Below is a small trained network, with its code and all its weights. Each question gives an input and a class and asks what happens when units are switched off, that is, made to give their printed mean instead of their output.

import numpy as np


def w(rows, s, z=0):
    codes = np.array(rows[::2]) - 128.0
    scale = np.full(codes.shape[1], s)
    scale[-1] = z or s
    return codes * scale


def norm(h):
    return h / np.sqrt((h * h).mean(-1, keepdims=True) + 1e-5)


def f(y):
    return np.maximum(y, 0)


def log_softmax(a):
    a = a - a.max(-1, keepdims=True)
    return a - np.log(np.exp(a).sum(-1, keepdims=True))


def net(x, mask):
    res = np.array(x, float).reshape(1, 7) / 4 @ E
    u = 0
    for l in range(3):
        y = f(norm(res) @ A[l][:, :-1].T + A[l][:, -1])
        res = res + np.where(mask[u : u + 12], y, B[l][:, -1]) @ B[l][:, :-1]
        u += 12
    return log_softmax(norm(res)[-1] @ U[:, :-1].T + U[:, -1])


A, B = {}, {}
E = w([
[127,128,129],'x0',
[126,126,127],'x1',
[128,128,129],'x2',
[2,151,117],'x3',
[117,42,218],'x4',
[140,215,196],'x5',
[126,130,127],'x6',
],0.0084)
A[0] = w([
[38,173,109,23],'L0N0',
[136,173,83,142],'L0N1',
[160,120,130,19],'L0N2',
[191,169,79,104],'L0N3',
[142,149,103,96],'L0N4',
[144,228,194,4],'L0N5',
[107,73,91,99],'L0N6',
[75,48,8,64],'L0N7',
[33,77,180,254],'L0N8',
[62,203,44,135],'L0N9',
[78,221,182,13],'L0N10',
[151,185,70,68],'L0N11',
],0.013,0.003)
B[0] = w([
[85,241,206,195],'L0N0',
[101,93,122,189],'L0N1',
[162,138,161,138],'L0N2',
[126,49,148,198],'L0N3',
[116,103,119,153],'L0N4',
[135,146,30,198],'L0N5',
[144,189,117,175],'L0N6',
[164,200,46,234],'L0N7',
[124,215,253,254],'L0N8',
[32,104,142,243],'L0N9',
[172,188,51,196],'L0N10',
[88,77,98,191],'L0N11',
],0.025,0.0068)
A[1] = w([
[157,140,156,91],'L1N0',
[133,147,123,194],'L1N1',
[99,86,145,51],'L1N2',
[200,224,41,179],'L1N3',
[160,154,88,84],'L1N4',
[166,91,138,35],'L1N5',
[184,85,91,237],'L1N6',
[244,57,125,130],'L1N7',
[197,82,146,40],'L1N8',
[134,99,168,5],'L1N9',
[135,139,116,78],'L1N10',
[166,124,249,179],'L1N11',
],0.016,0.0018)
B[1] = w([
[140,105,117,158],'L1N0',
[145,118,127,160],'L1N1',
[133,110,156,141],'L1N2',
[206,98,72,254],'L1N3',
[149,153,94,165],'L1N4',
[137,166,168,149],'L1N5',
[86,196,179,189],'L1N6',
[90,254,198,202],'L1N7',
[131,213,167,165],'L1N8',
[80,118,113,139],'L1N9',
[129,135,120,137],'L1N10',
[118,22,110,215],'L1N11',
],0.03,0.0092)
A[2] = w([
[187,140,111,76],'L2N0',
[70,53,134,173],'L2N1',
[199,145,54,115],'L2N2',
[168,72,115,77],'L2N3',
[105,197,82,178],'L2N4',
[187,60,198,99],'L2N5',
[141,163,151,107],'L2N6',
[82,200,151,142],'L2N7',
[163,71,61,94],'L2N8',
[6,106,100,254],'L2N9',
[211,151,106,124],'L2N10',
[163,104,194,163],'L2N11',
],0.011,0.0027)
B[2] = w([
[102,107,86,169],'L2N0',
[112,52,154,186],'L2N1',
[147,94,27,213],'L2N2',
[143,131,154,147],'L2N3',
[196,54,159,255],'L2N4',
[51,14,84,172],'L2N5',
[165,130,157,177],'L2N6',
[212,122,233,251],'L2N7',
[191,176,187,172],'L2N8',
[242,1,218,250],'L2N9',
[91,74,73,202],'L2N10',
[112,82,63,178],'L2N11',
],0.017,0.0058)
U = w([
[116,229,178,101],'0',
[182,140,11,70],'1',
[83,11,136,35],'2',
[136,114,118,255],'3',
[142,118,121,191],'4',
],0.011,0.0031)

Each question gives the input, the list of numbers given to net, and the class t.
The units are the neurons (one row each of A and B). Each row of codes is followed by its name. A weight is (code - 128) times the scale printed after its matrix; where a second scale follows, it is the last column's (A, B and U).
mask holds one flag per neuron, layer by layer. A switched-off neuron (its flag False) gives its mean, the last column of its row in B, instead of its output. The means were averaged over made-up inputs and are rounded, as every weight is.
A unit's drop is (log p(t) with every unit on - log p(t) with that unit switched off) / (log p(t) with every unit on - log p(t) with every unit switched off).
The circuit of an input: a set's keep is (log p(t) with only the set's units on - log p(t) with every unit switched off) / (log p(t) with every unit on - log p(t) with every unit switched off). Starting from the 12 units with the biggest drops (on a tie, the unit counted first), units are removed one at a time, each time the one whose removal leaves the highest keep (on an exact tie, the one counted first), for as long as the keep stays at least 0.8.
circuit, biggest first: the units of the circuit, biggest drop first
k most important neurons: the k neurons with the biggest drops, biggest first
top k neurons in layer l: the k neurons of layer l with the biggest drops, biggest first
drop when u is switched off: that unit's drop, to one decimal
input [-5,-3,-5,2,8,8,1], class 1: circuit, biggest first : [L0N10 L0N5 L1N3]
input [-5,8,-7,5,-8,-5,-6], class 2: circuit, biggest first : [L0N9]
input [5,6,-5,4,0,-8,0], class 1: 2 most important neurons : [L0N7 L1N3]
input [4,6,-8,4,7,8,-2], class 1: top 3 neurons in layer 0 : [L0N10 L0N9 L0N5]
input [1,4,0,-4,-1,-3,8], class 0: 2 most important neurons : [L0N8 L0N3]
input [-4,-3,4,-7,-7,-2,-3], class 0: top 2 neurons in layer 0 : [L0N9 L0N8]
input [-2,3,3,8,0,-8,6], class 0: 3 most important neurons : [L0N8 L0N0 L0N9]
input [5,-4,2,-6,5,-1,7], class 0: 4 most important neurons : [L0N0 L0N8 L0N9 L1N7]
input [6,-3,3,7,4,-5,-3], class 0: 2 most important neurons : [L0N8 L0N7]
input [0,6,-2,4,0,-6,7], class 1: 3 most important neurons : [L0N7 L1N3 L1N7]
input [7,3,8,7,1,-7,-5], class 0: 2 most important neurons : [L0N8 L0N0]
input [-5,-2,8,1,-6,4,3], class 2: 2 most important neurons : [L0N9 L0N7]
input [-8,-5,-6,1,0,8,-2], class 1: drop when L2N4 is switched off : 0.0
input [-5,1,-2,2,-1,-5,-1], class 1: top neuron in layer 0 : [L0N7]
input [7,1,0,-7,0,2,-5], class 0: drop when L1N7 is switched off : 0.1
input [-7,4,-4,4,5,-7,8], class 1: drop when L1N7 is switched off : 0.1
